Below are the code and all the weights of a small trained network. Each question names an input and a class and asks about switching units off, where a switched-off unit gives its printed mean instead of its output.

import numpy as np


def w(rows, s, z=0):
    codes = np.array(rows[::2]) - 128.0
    scale = np.full(codes.shape[1], s)
    scale[-1] = z or s
    return codes * scale


def norm(h):
    return h / np.sqrt((h * h).mean(-1, keepdims=True) + 1e-5)


def f(y):
    return np.maximum(y, 0)


def log_softmax(a):
    a = a - a.max(-1, keepdims=True)
    return a - np.log(np.exp(a).sum(-1, keepdims=True))


def net(x, mask):
    res = np.array(x, float).reshape(1, 3) / 4 @ E
    u = 0
    for l in range(3):
        y = f(norm(res) @ A[l][:, :-1].T + A[l][:, -1])
        res = res + np.where(mask[u : u + 7], y, B[l][:, -1]) @ B[l][:, :-1]
        u += 7
    return log_softmax(norm(res)[-1] @ U[:, :-1].T + U[:, -1])


A, B = {}, {}
E = w([
[135,113,142,120,179,193,132,22,109,131,94],'x0',
[138,197,3,138,70,79,122,158,181,144,100],'x1',
[202,97,127,130,188,107,135,165,143,128,37],'x2',
],0.0038)
A[0] = w([
[143,93,179,122,177,134,148,141,105,142,117,71],'L0N1',
[115,83,201,117,201,182,126,75,111,139,109,4],'L0N2',
[142,180,59,131,175,192,160,2,109,175,89,20],'L0N3',
[147,156,66,129,126,85,132,147,182,121,83,41],'L0N4',
[133,146,108,125,148,155,149,70,109,149,117,40],'L0N5',
[67,146,128,134,59,160,119,103,101,118,225,36],'L0N6',
[126,127,128,129,127,132,126,128,126,129,127,118],'L0N7',
],0.0027,0.0028)
B[0] = w([
[158,100,121,130,160,115,120,143,119,90,96,187],'L0N1',
[208,115,154,163,168,148,157,152,47,118,157,232],'L0N2',
[82,110,79,111,146,127,61,99,240,65,4,254],'L0N3',
[195,156,91,161,124,155,138,141,130,148,101,222],'L0N4',
[105,97,138,125,136,144,114,120,153,105,86,157],'L0N5',
[105,203,140,136,77,98,170,134,131,185,142,246],'L0N6',
[132,128,131,130,125,126,128,126,123,128,128,128],'L0N7',
],0.0031,0.0018)
A[1] = w([
[124,132,132,121,131,125,137,130,127,141,132,88],'L1N1',
[170,69,186,135,188,141,143,138,111,132,107,125],'L1N2',
[134,94,212,113,165,154,153,103,55,128,155,64],'L1N3',
[68,147,148,117,78,139,141,120,112,154,195,55],'L1N4',
[137,114,115,146,125,73,125,194,142,110,111,75],'L1N5',
[91,139,152,109,83,118,152,149,95,166,254,3],'L1N6',
[145,113,171,134,159,131,140,120,85,135,141,12],'L1N7',
],0.0064,0.0031)
B[1] = w([
[111,132,132,137,125,126,128,133,121,122,152,128],'L1N1',
[109,86,198,95,159,128,115,111,100,100,143,250],'L1N2',
[202,137,29,149,125,180,129,118,100,125,127,255],'L1N3',
[96,185,137,200,142,55,157,207,148,98,140,227],'L1N4',
[119,150,136,74,136,76,140,82,176,161,67,216],'L1N5',
[44,165,160,255,166,82,135,209,114,52,187,237],'L1N6',
[183,130,55,146,89,170,142,124,91,148,146,173],'L1N7',
],0.0059,0.0045)
A[2] = w([
[35,157,121,107,2,138,117,98,137,156,163,16],'L2N1',
[110,132,140,114,97,120,148,145,119,154,151,112],'L2N2',
[160,111,135,104,163,142,131,91,136,127,84,144],'L2N3',
[133,170,81,125,98,98,129,137,160,146,113,38],'L2N4',
[59,129,143,122,116,154,113,78,132,129,144,4],'L2N5',
[103,131,139,135,117,149,126,105,126,141,144,37],'L2N6',
[191,143,88,125,79,95,133,170,143,183,111,22],'L2N7',
],0.0067,0.0019)
B[2] = w([
[253,126,160,119,209,65,203,219,84,182,99,195],'L2N1',
[107,134,123,142,156,135,89,84,141,85,113,151],'L2N2',
[27,189,138,127,36,91,119,149,160,128,213,253],'L2N3',
[192,136,117,111,116,179,173,124,73,179,148,247],'L2N4',
[178,177,22,93,115,162,145,112,153,157,67,146],'L2N5',
[127,139,86,115,118,127,112,105,153,128,81,135],'L2N6',
[247,103,149,67,170,165,182,118,61,202,138,224],'L2N7',
],0.004,0.0041)
U = w([
[54,160,74,116,84,169,83,53,204,124,86,128],'0',
[94,28,136,158,52,160,81,161,169,217,161,4],'1',
[200,46,166,133,162,231,112,93,25,85,176,140],'2',
[92,71,255,50,161,63,104,123,156,109,85,129],'3',
[239,181,71,86,98,104,180,153,150,241,92,147],'4',
[56,182,143,254,106,76,151,222,114,102,196,152],'5',
[96,19,137,168,42,156,61,158,170,230,163,2],'6',
],0.0092,0.0081)

Each question gives the input, the list of numbers given to net, and the class t.
The units are the neurons (one row each of A and B). Each row of codes is followed by its name. A weight is (code - 128) times the scale printed after its matrix; where a second scale follows, it is the last column's (A, B and U).
mask holds one flag per neuron, layer by layer. A switched-off neuron (its flag False) gives its mean, the last column of its row in B, instead of its output. The means were averaged over made-up inputs and are rounded, as every weight is.
A unit's drop is (log p(t) with every unit on - log p(t) with that unit switched off) / (log p(t) with every unit on - log p(t) with every unit switched off).
The circuit of an input: a set's keep is (log p(t) with only the set's units on - log p(t) with every unit switched off) / (log p(t) with every unit on - log p(t) with every unit switched off). Starting from the 12 units with the biggest drops (on a tie, the unit counted first), units are removed one at a time, each time the one whose removal leaves the highest keep (on an exact tie, the one counted first), for as long as the keep stays at least 0.8.
circuit, biggest first: the units of the circuit, biggest drop first
unit that matters most: the unit with the biggest drop
k most important neurons: the k neurons with the biggest drops, biggest first
top k neurons in layer l: the k neurons of layer l with the biggest drops, biggest first
drop when u is switched off: that unit's drop, to one decimal
input [3,-6,-7], class 5: circuit, biggest first : [L1N4]
input [7,2,6], class 3: circuit, biggest first : [L1N3, L1N2]
input [0,-8,-8], class 5: 2 most important neurons : [L1N6, L1N4]
input [-6,-6,7], class 3: 2 most important neurons : [L1N2, L1N5]
input [-2,1,5], class 3: circuit, biggest first : [L1N3, L1N5]
input [-1,-3,6], class 2: circuit, biggest first : [L0N3, L1N3, L1N2]
input [3,1,2], class 0: top 2 neurons in layer 1 : [L1N6, L1N4]
input [1,2,0], class 4: 2 most important neurons : [L1N2, L1N6]
input [5,3,-7], class 4: top 3 neurons in layer 2 : [L2N1, L2N5, L2N3]
input [-4,-4,4], class 3: 2 most important neurons : [L1N2, L1N5]
input [-4,-4,1], class 2: 2 most important neurons : [L0N3, L1N3]
input [1,1,4], class 3: 2 most important neurons : [L1N3, L1N2]
input [2,-6,-5], class 5: top 2 neurons in layer 0 : [L0N6, L0N3]
input [-6,-1,4], class 4: unit that matters most : L1N6
input [2,-5,-5], class 5: 3 most important neurons : [L1N6, L1N4, L0N6]
input [2,0,1], class 3: top 2 neurons in layer 1 : [L1N3, L1N2]
input [-2,8,-5], class 4: drop when L2N7 is switched off : 0.1
input [7,1,-7], class 4: drop when L0N3 is switched off : 0.7
input [-8,2,1], class 4: drop when L1N4 is switched off : 0.0
input [5,1,1], class 0: unit that matters most : L0N3
